Here is a tiny trained network, its code and every weight. The questions are about switching its units off for an input and a class, where a switched-off unit gives its printed mean instead of its output.

import numpy as np


def w(rows, s, z=0):
    codes = np.array(rows[::2]) - 128.0
    scale = np.full(codes.shape[1], s)
    scale[-1] = z or s
    return codes * scale


def norm(h):
    return h / np.sqrt((h * h).mean(-1, keepdims=True) + 1e-5)


def f(y):
    return np.maximum(y, 0)


def log_softmax(a):
    a = a - a.max(-1, keepdims=True)
    return a - np.log(np.exp(a).sum(-1, keepdims=True))


def net(x, mask):
    res = np.array(x, float).reshape(1, 5) / 4 @ E
    u = 0
    for l in range(2):
        y = f(norm(res) @ A[l][:, :-1].T + A[l][:, -1])
        res = res + np.where(mask[u : u + 8], y, B[l][:, -1]) @ B[l][:, :-1]
        u += 8
    return log_softmax(norm(res)[-1] @ U[:, :-1].T + U[:, -1])


A, B = {}, {}
E = w([
[72,21,153,217,169,52,161,79,110,184,121],'x0',
[149,140,197,124,150,94,124,107,162,164,213],'x1',
[82,105,61,157,124,122,80,63,121,142,208],'x2',
[92,164,149,174,157,76,195,174,130,96,205],'x3',
[183,89,172,66,2,100,127,149,134,205,143],'x4',
],0.0051)
A[0] = w([
[163,168,146,113,87,114,112,153,137,127,158,101],'0.n0',
[103,97,173,188,135,69,165,81,125,127,150,84],'0.n1',
[94,114,48,141,92,102,96,137,129,105,192,92],'0.n2',
[143,169,139,168,214,61,213,180,118,79,118,4],'0.n3',
[141,145,151,140,169,100,173,114,119,128,2,57],'0.n4',
[135,106,192,109,158,116,146,67,144,169,169,93],'0.n5',
[143,56,196,134,129,69,158,152,124,131,35,86],'0.n6',
[83,66,141,171,185,139,189,115,117,115,107,6],'0.n7',
],0.0063,0.003)
B[0] = w([
[141,180,192,105,145,114,147,155,74,127,64,196],'0.n0',
[99,201,194,123,170,126,196,104,121,163,120,232],'0.n1',
[169,139,170,155,162,66,190,69,113,153,92,195],'0.n2',
[126,87,91,110,144,143,125,254,159,92,123,249],'0.n3',
[195,106,129,115,92,89,73,144,126,174,160,226],'0.n4',
[182,133,152,131,172,97,127,122,60,119,150,207],'0.n5',
[144,132,95,145,122,165,98,72,86,183,166,252],'0.n6',
[125,185,104,89,96,169,113,182,160,106,140,209],'0.n7',
],0.0091,0.0041)
A[1] = w([
[160,60,54,134,194,96,79,140,97,42,122,234],'1.n0',
[121,160,69,58,63,174,104,41,174,87,95,79],'1.n1',
[93,174,96,178,175,186,82,149,72,157,158,19],'1.n2',
[145,117,202,146,155,135,118,152,190,175,253,141],'1.n3',
[113,246,125,103,185,164,91,90,101,13,121,4],'1.n4',
[60,148,135,207,174,137,141,214,245,55,152,12],'1.n5',
[122,35,74,206,75,121,34,116,95,156,59,36],'1.n6',
[161,81,187,54,75,77,133,203,99,108,173,101],'1.n7',
],0.0055,0.0028)
B[1] = w([
[22,127,198,176,104,179,169,94,164,193,208,252],'1.n0',
[109,178,135,136,181,17,239,117,154,114,165,207],'1.n1',
[197,124,180,91,75,151,98,165,126,150,155,175],'1.n2',
[160,177,112,158,116,97,213,85,164,160,18,248],'1.n3',
[188,34,103,101,78,179,64,41,154,80,229,237],'1.n4',
[45,78,75,180,118,117,102,206,145,163,87,244],'1.n5',
[113,73,152,123,120,122,73,187,71,84,93,228],'1.n6',
[154,189,75,121,155,171,121,168,233,115,3,246],'1.n7',
],0.0067,0.0036)
U = w([
[31,62,139,152,101,136,101,105,83,99,90,3],'0',
[198,154,99,63,91,151,126,65,180,59,201,76],'1',
[172,29,103,102,56,112,46,140,48,179,103,104],'2',
[219,227,139,78,112,118,160,190,165,160,40,184],'3',
[129,138,170,191,169,74,196,48,89,193,156,191],'4',
[38,138,66,175,170,123,180,247,196,111,140,124],'5',
[73,61,96,169,118,231,77,131,186,110,205,140],'6',
],0.011,0.0049)

Each question gives the input, the list of numbers given to net, and the class t.
The units are the neurons (one row each of A and B). Each row of codes is followed by its name. A weight is (code - 128) times the scale printed after its matrix; where a second scale follows, it is the last column's (A, B and U).
mask holds one flag per neuron, layer by layer. A switched-off neuron (its flag False) gives its mean, the last column of its row in B, instead of its output. The means were averaged over made-up inputs and are rounded, as every weight is.
A unit's drop is (log p(t) with every unit on - log p(t) with that unit switched off) / (log p(t) with every unit on - log p(t) with every unit switched off).
The circuit of an input: a set's keep is (log p(t) with only the set's units on - log p(t) with every unit switched off) / (log p(t) with every unit on - log p(t) with every unit switched off). Starting from the 12 units with the biggest drops (on a tie, the unit counted first), units are removed one at a time, each time the one whose removal leaves the highest keep (on an exact tie, the one counted first), for as long as the keep stays at least 0.8.
units of the circuit, in order: the units of the circuit, biggest drop first
k most important neurons: the k neurons with the biggest drops, biggest first
k most important neurons of layer l: the k neurons of layer l with the biggest drops, biggest first
input [3,-7,6,0,-7], class 6: units of the circuit, in order : [1.n4, 0.n7]
input [5,2,-8,-1,6], class 4: units of the circuit, in order : [0.n6]
input [-8,-7,5,4,-8], class 6: units of the circuit, in order : [1.n4, 1.n0]
input [1,-8,-8,-6,8], class 2: units of the circuit, in order : [0.n6, 0.n1]
input [4,-8,8,1,-8], class 6: units of the circuit, in order : [0.n7, 1.n4]
input [-5,2,7,5,-7], class 6: units of the circuit, in order : [1.n4, 1.n5]
input [0,-7,-2,-1,5], class 2: 2 most important neurons : [0.n6, 1.n6]
input [2,5,0,8,6], class 3: 3 most important neurons of layer 1 : [1.n7, 1.n0, 1.n3]
input [-8,-2,-4,5,-1], class 5: 2 most important neurons of layer 1 : [1.n5, 1.n3]
input [1,1,5,-8,-3], class 4: 3 most important neurons of layer 0 : [0.n3, 0.n4, 0.n2]
input [-6,8,-6,4,-8], class 5: units of the circuit, in order : [0.n3, 1.n5]
input [0,1,2,8,6], class 3: 2 most important neurons of layer 0 : [0.n6, 0.n0]
input [2,7,-4,0,-7], class 5: 2 most important neurons : [0.n3, 1.n5]
input [-1,-4,8,-2,4], class 4: units of the circuit, in order : [0.n2]
input [-3,2,6,-8,5], class 3: units of the circuit, in order : [1.n1, 1.n4]
input [7,6,-5,-7,7], class 4: units of the circuit, in order : [0.n3, 0.n5]
input [-8,8,-3,6,-6], class 5: 2 most important neurons : [0.n3, 1.n5]
input [-1,3,7,-2,-5], class 4: 2 most important neurons : [0.n2, 0.n7]
input [8,-7,0,-3,-5], class 2: 2 most important neurons : [0.n4, 1.n2]
input [-7,-8,8,-4,-4], class 1: 2 most important neurons of layer 1 : [1.n1, 1.n4]
